<138>: [119 201 124 142 101]
<31>: [139 149 111  85 141]
<96>: [152 173 140 166  88]
<99>: [139  96 136  85 141]
<124>: [115 149 111 173 107]
<195>: [146 111 142 184  87]
<53>: [115 149 111 173 114]
asked: [115 149 111 173 114]  <53>
asked: [115 149 111 173 107]  <124>
succ: [119]  [201]

<99>: [126 129 121 151 135 132 148 140 131 118 160 131 114 132 146 121 128 121
 131 125 134 121 112 130 113 119 115 133 135 141 143 148 145 143 155 111
 150 155 125 119 118 129 153 161 116 153 135 125 155]
<106>: [109 116 167 110 139 156 168 124 132 105 113 155 147 144 113 124 159 152
 141 136 147 143 139 109 143 159 120 166 166 144 121 105 163 152 121 156
 159 112 140 132 159 167 155 147 109 113 113 113 125]
<195>: [103 113 179 102 142 163 179 123 132  97 107 165 153 149 108 123 169 159
 144 139 154 149 144 103 149 169 118 177 178 148 118  98 173 158 118 163
 169 108 145 132 170 177 164 153 103 108 107 108 123]
<53>: [127 131 104 173 135 129 153 150 133 115 188 123  97 127 163 116 118 106
 130 117 133 109  92 134  93 101 105 128 129 147 153 170 149 150 180  89
 161 179 114 110  98 123 164 183 109 177 142 123 176]
<17>: [125 128 127 150 138 137 155 139 134 115 159 135 117 137 145 120 132 126
 135 129 137 122 114 130 116 124 116 139 142 143 145 146 151 146 153 117
 154 151 127 121 123 136 157 164 116 152 135 124 155]
<31>: [ 91 129 145 107 177 143  92 187 189 194 159 119 186 113 116 153 124 106
  85  94 142 189 107 116 123  94 183 182 147 179 106 194 164 145 101  86
 143 189 134 195  85 155 134 155 128 148 138 121 179]
<124>: [123 125 127 126 129 128 127 128 129 126 129 126 127 125 126 125 126 125
 125 124 127 127 123 124 124 125 126 130 128 129 126 129 130 128 126 124
 129 129 125 128 124 129 128 130 124 128 126 124 130]
<138>: [ 91 129 145 107 177 143  92 187 189 194 159 119 186 113 116 153 124 106
  85  94 142 189 107 116 123  94 183 182 147 132 106 194 164 145 101  86
 143 189 134 195  85 155 134 155 128 148 138 121 179]
<96>: [153 143 170 113 128 151 155 112 121 127  88 166 159 159 123 151 168 178
 163 169 148 152 186 141 183 190 145 143 154 122 130  85 133 133 120 197
 135  90 162 139 196 154 129 107 153 100 128 151  91]
<74>: [106 128 153 118 162 147 119 166 171 167 146 130 169 123 120 144 136 122
 111 110 142 166 118 117 127 117 159 172 151 168 119 170 159 151 114 113
 144 162 134 172 110 159 142 152 127 142 133 120 167]
<139>: [142 144 172 102 143 149 120 133 148 166  92 150 182 142 111 162 157 163
 141 150 143 171 175 136 177 167 172 153 147 136 118 114 131 130  99 178
 120 106 158 171 169 157 114  99 162 104 132 149 107]
<156>: [155 141 113 159 123 122 137 129 122 127 147 129 110 138 152 130 125 131
 144 142 127 113 131 150 126 128 124 109 119 123 152 137 119 128 156 131
 127 138 130 118 131 114 132 134 141 148 144 145 136]
asked: [150 143 171 175]  <139>
then: [143 170 113 128]  [151]

<17>: [129 172 102  88  94  80 141 150 139 187 131 156  73 115  70  62 124]
<99>: [129 172 102  88  80 141 150  94 139 187 162 148 161 115 107 123 160]
<139>: [129 172 102  88  94  80 141 150 139 131 187 156  71 115  70  62 124]
asked: [129 172 102  88  94  80 141 150 139 131 187 156  71 115  70  62 124]  <139>
then: [ 71 115]  [70]
asked: [139 187 131]  <17>
asked: [129 172 102  88  80 141 150  94 139 187 162 148 161 115 107 123 160]  <99>
asked: [141 150  94 139 187 162 148 161 115 107 123]  <99>
asked: [129 172 102  88  94  80 141 150 139 187 131 156  73 115  70  62 124]  <17>

<139>: [106 157 140  81 169 145 153 141 201 125 211 210 164]
<156>: [141 149 156  86 157 151 142 162 164 134 140 211 130]
<99>: [119 169 163 106 147 165 140 164 140 140 167 172 148]
asked: [106 157 140  81 169 145 153 141 201 125 211 210 164]  <139>
asked: [119 169 163 106 147 165 140 164 140 140 167 172 148]  <99>

<106>: [147 183  75 100]
<17>: [183 184  75 100]
<74>: [101 184 184 110]
both <17> <74>:   [184]
asked: [183 184  75 100]  <17>
asked: [147 183  75 100]  <106>
then: [101 184]  [184]
asked: [184 110]  <74>

<156>: [103 141  87 122 119 121 124 122 134 133 152 114 131 161 132 139 135 109
 125 120 119]
<53>: [134 129 139 120 124 124 128 110 129 135 121 162 144 176 166 130 122 104
 117 131 156]
<31>: [133 130 119 121 139 144 123 135 152 138 130 186 109 133 140 129 135 142
 134 156  78]
<139>: [123 112 142 143 135 166 141 134 119 116 122 192 133 118 147 120 140 120
 124 130 141]
<106>: [103 120  87 114 119 134 124 122 134 133 186 130 131 161 132 139 135 128
 113 114 105]
asked: [134 129 139 120 124 124 128 110 129 135 121 162 144 176 166 130 122 104
 117 131 156]  <53>
asked: [103 120  87 114 119 134 124 122 134 133 186 130 131 161 132 139 135 128
 113 114 105]  <106>
then: [130 186]  [109]
asked: [110 129 135 121 162 144 176 166 130 122]  <53>

<139>: [102 123 144 168 114 161 123  99 121 103 139  89 109 140 146 117 130 126
 171  78 109 127 152 157 151 162 146 126 125 147 109 120 129 133]
<195>: [101 130 123 116 114 143 139  88 158 144 115 152 119 127 145 146 115 151
 164 162 136 129 144 149 109 192 110 130 130 149 124 122 117 124]
<53>: [101 130 123 116 114 143 139  88 158 144 115 152 119 127 145 146 115 151
 164 162 136 127 114 108  91 164 116 126 168  88 146 125 116 125]
<96>: [104 127 128 149 139 159 115  53 173 109 129  92 115 141 139 186 102  92
 153  81 150 128 153 176 140 173 120 130 151 178 104 120 119 128]
<99>: [120 124 126 122 158 165 126 110 165 155 125 146  97 126  77 182 116 128
 101 199 120 129 144 169 110 131 154 123 143 147 121 118 127 127]
<31>: [173 139 124  65 174 105 134 120  69 123 153 115 124  95 156 122 164 136
  96 111 119 129 125 117 113 102 150 132 177 105 135 127 144 124]
<74>: [159 191 131 154 106 148 135 123 108 137 134 173 155 132  94 146 159 136
 116 147 105 127 150 155 100  98 111 123  73 168 109 136 149 127]
<138>: [178 134 102 125 155 160  88 119  87 116 152 104 103 123 130 135 135  86
  78 105 121 128 151 162 120  74 161 121 119 148 105 117 132 122]
then: [130 135 135]  [86]
asked: [101 130 123 116 114 143 139  88 158 144 115 152 119 127 145 146 115 151
 164 162 136 129 144 149 109 192 110 130 130 149 124 122 117 124]  <195>
succ: [99]  [121]
asked: [178 134 102 125 155 160  88 119  87 116 152 104 103 123 130 135 135  86
  78 105 121 128 151 162 120  74 161 121 119 148 105 117 132 122]  <138>
asked: [159 191 131 154 106 148 135 123 108 137 134 173 155 132  94 146 159 136
 116 147 105 127 150 155 100  98 111 123  73 168 109 136 149 127]  <74>

<53>: [164  99  98 113 116 155 106 160 165 141 151 171 191 186 136  99 184 173
 166 185 114  89 121  99 171  97 157 126 170 195 121  93 149  96 193]
<156>: [104 146 141 164 150 118 131 126 150 194 115 121 128 131 125 133 132 153
 129 115 151 112 109 130 143 162 112 158 141 117 114 154 132 142 114]
<124>: [133 147 151 145 135 137 154 133 124 139 140 134 125 126 141 153 130 125
 135 132 146 158 148 150 125 143 151 144 123 131 143 143 137 154 130]
<99>: [ 82 160 145 191 181 103 117 123 178 157  95 107 127 134 117 125 127 183
 121  93 164  85 160 126 163 195  92 110 164  97  99 183 129 144  93]
<106>: [144 138 125 125 165 131 106 139 162 128 124 124 141 139 131 113 122 151
 118 121 120 114 123 131 157 151 129 135 169 117 140 158 129 114 124]
<195>: [155 118 119 116 119 150 130 148 138 135 171 154 155 154 140 127 156 140
 151 162 124 129 140 123 140 108 131 135 142 163 138 113 143 120 165]
<17>: [186 131 141  95 124 163 152 151 111 118 168 156 140 135 157 151 133 101
 142 162 119 188 186 158 123 109 188 165 122 154 179 120 144 137 161]
succ: [98]  [113]
asked: [186 131 141  95 124 163 152 151 111 118 168 156 140 135 157 151 133 101
 142 162 119 188 186 158 123 109 188 165 122 154 179 120 144 137 161]  <17>
succ: [170]  [195]
asked: [133 147 151 145 135 137 154 133 124 139 140 134 125 126 141 153 130 125
 135 132 146 158 148 150 125 143 151 144 123 131 143 143 137 154 130]  <124>

